Below are the code and all the weights of a small trained network. Each question names an input and a target symbol and asks about switching units off, where a switched-off unit gives its printed mean instead of its output.

import numpy as np


def w(rows, s, z=0):
    codes = np.array(rows[::2]) - 128.0
    scale = np.full(codes.shape[1], s)
    scale[-1] = z or s
    return codes * scale


def softmax(a):
    e = np.exp(a - a.max(-1, keepdims=True))
    return e / e.sum(-1, keepdims=True)


def log_softmax(a):
    a = a - a.max(-1, keepdims=True)
    return a - np.log(np.exp(a).sum(-1, keepdims=True))


def net(x, mask):
    ids = ['βγθξπτ'.index(c) for c in x.split()]
    T = len(ids)
    res = E[ids] + P[:T]
    u = 0
    for l in range(3):
        r = res
        for j in range(2):
            rows = slice(2 * j, 2 * j + 2)
            q, k, v = (r @ M[l][rows].T for M in (Q, K, V))
            z = softmax(np.where(np.tri(T) > 0, q @ k.T / 2**0.5, -1e9)) @ v
            o = O[l][rows]
            res = res + np.where(mask[u + j], z, o[:, -1]) @ o[:, :-1]
        u += 2
    return log_softmax(res[-1] @ U[:, :-1].T + U[:, -1])


Q, K, V, O = {}, {}, {}, {}
E = w([
[195,81,97,174,123],'β',
[206,120,175,7,73],'γ',
[156,83,170,137,138],'θ',
[223,135,153,119,132],'ξ',
[113,176,68,62,149],'π',
[216,39,152,87,158],'τ',
],0.013)
P = w([
[22,190,147,229,30],'0',
[103,119,62,86,215],'1',
[107,96,62,31,210],'2',
[120,77,70,36,210],'3',
[157,104,80,4,213],'4',
[118,80,64,38,219],'5',
[137,53,57,15,186],'6',
[161,7,28,20,162],'7',
],0.0043)
Q[0] = w([
[92,180,136,147,86],'0.h1',
[69,186,110,122,111],'0.h1',
[180,81,64,5,227],'0.h2',
[29,231,86,171,188],'0.h2',
],0.026)
K[0] = w([
[149,87,78,119,133],'0.h1',
[150,153,126,98,179],'0.h1',
[132,125,191,231,3],'0.h2',
[221,104,184,135,187],'0.h2',
],0.029)
V[0] = w([
[94,65,158,75,133],'0.h1',
[145,203,239,79,236],'0.h1',
[51,110,129,163,1],'0.h2',
[114,158,247,156,165],'0.h2',
],0.013)
O[0] = w([
[124,50,125,108,109,119],'0.h1',
[114,129,55,169,2,161],'0.h1',
[117,184,187,81,223,245],'0.h2',
[100,124,160,226,61,249],'0.h2',
],0.0078,0.0015)
Q[1] = w([
[3,145,16,97,101],'1.h1',
[59,192,65,72,218],'1.h1',
[140,118,155,135,131],'1.h2',
[236,76,191,158,127],'1.h2',
],0.033)
K[1] = w([
[163,73,4,23,66],'1.h1',
[66,163,3,71,114],'1.h1',
[141,106,106,137,122],'1.h2',
[175,97,188,168,24],'1.h2',
],0.031)
V[1] = w([
[83,160,47,208,223],'1.h1',
[14,181,182,104,93],'1.h1',
[205,44,30,99,146],'1.h2',
[252,226,106,167,105],'1.h2',
],0.018)
O[1] = w([
[92,208,221,52,133,25],'1.h1',
[155,206,77,89,39,48],'1.h1',
[113,187,72,218,182,134],'1.h2',
[1,43,111,106,140,254],'1.h2',
],0.012,0.0073)
Q[2] = w([
[122,3,122,133,150],'2.h1',
[114,102,100,98,104],'2.h1',
[91,125,147,130,139],'2.h2',
[90,246,141,120,193],'2.h2',
],0.053)
K[2] = w([
[133,34,143,155,24],'2.h1',
[116,99,135,107,143],'2.h1',
[112,91,108,102,147],'2.h2',
[140,157,122,51,253],'2.h2',
],0.041)
V[2] = w([
[136,105,137,102,179],'2.h1',
[126,119,118,102,191],'2.h1',
[194,95,87,38,184],'2.h2',
[90,145,245,199,104],'2.h2',
],0.012)
O[2] = w([
[124,172,135,174,122,196],'2.h1',
[87,182,142,211,96,196],'2.h1',
[136,99,146,74,213,183],'2.h2',
[93,182,185,255,38,1],'2.h2',
],0.006,0.0075)
U = w([
[118,146,252,101,151,80],'β',
[145,107,124,43,142,1],'γ',
[221,136,207,92,25,184],'θ',
[38,99,143,95,51,150],'ξ',
[85,250,75,48,110,208],'π',
[180,123,154,167,121,157],'τ',
],0.0029,0.0051)

Each question gives the input, a string of symbols that net reads in full, and the target symbol t.
The units are the heads (2 rows each of Q, K, V and O). Each row of codes is followed by its name. A weight is (code - 128) times the scale printed after its matrix; where a second scale follows, it is the last column's (O and U).
mask holds one flag per head, layer by layer. A switched-off head (its flag False) gives its mean, the last column of its rows in O, instead of its output. The means were averaged over made-up inputs and are rounded, as every weight is.
A unit's drop is (log p(t) with every unit on - log p(t) with that unit switched off) / (log p(t) with every unit on - log p(t) with every unit switched off).
The circuit of an input: a set's keep is (log p(t) with only the set's units on - log p(t) with every unit switched off) / (log p(t) with every unit on - log p(t) with every unit switched off). Starting from all 6 units, units are removed one at a time, each time the one whose removal leaves the highest keep (on an exact tie, the one counted first), for as long as the keep stays at least 0.8.
circuit, biggest first: the units of the circuit, biggest drop first
unit that matters most: the unit with the biggest drop
which heads matter: for each layer, one digit per head in row order, 1 if its drop is at least 0.15 and else 0, layers parted by /
drop of u: that unit's drop, to one decimal
input γ τ ξ γ π β ξ ξ, target γ: which heads matter => 00 / 10 / 01
input τ β ξ, target τ: circuit, biggest first => (1.h1 1.h2 0.h1)
input π β τ θ, target π: circuit, biggest first => (0.h2 1.h1 1.h2)
input π γ β β γ, target π: circuit, biggest first => (1.h1 1.h2 0.h2)
input π θ τ γ, target π: circuit, biggest first => (0.h2 1.h1 1.h2)
input β τ π γ γ, target β: unit that matters most => 0.h1
input ξ θ ξ π τ, target ξ: which heads matter => 10 / 01 / 00
input π τ γ θ τ ξ γ ξ, target π: which heads matter => 01 / 11 / 00
input τ θ ξ ξ τ, target τ: which heads matter => 11 / 11 / 00
input τ ξ θ θ τ ξ π γ, target τ: circuit, biggest first => (1.h2 1.h1 0.h1)
input τ β ξ θ, target τ: circuit, biggest first => (1.h2 1.h1 0.h1)
input γ π π γ τ, target γ: circuit, biggest first => (1.h1 2.h2 2.h1)
input ξ θ τ τ γ, target ξ: circuit, biggest first => (1.h2 0.h1)
input π ξ θ θ, target π: unit that matters most => 0.h2
input β ξ β θ γ, target β: circuit, biggest first => (1.h1 0.h1 2.h2)
input θ τ θ θ τ τ, target θ: circuit, biggest first => (1.h2 0.h2 1.h1)
input β ξ β, target β: which heads matter => 10 / 10 / 00
input π ξ θ τ π θ τ, target π: drop of 1.h2 => 0.3
input γ θ γ τ ξ ξ γ γ, target γ: drop of 1.h1 => 1.0
input γ π γ, target γ: unit that matters most => 0.h1
input ξ γ γ β, target ξ: drop of 0.h2 => 0.1
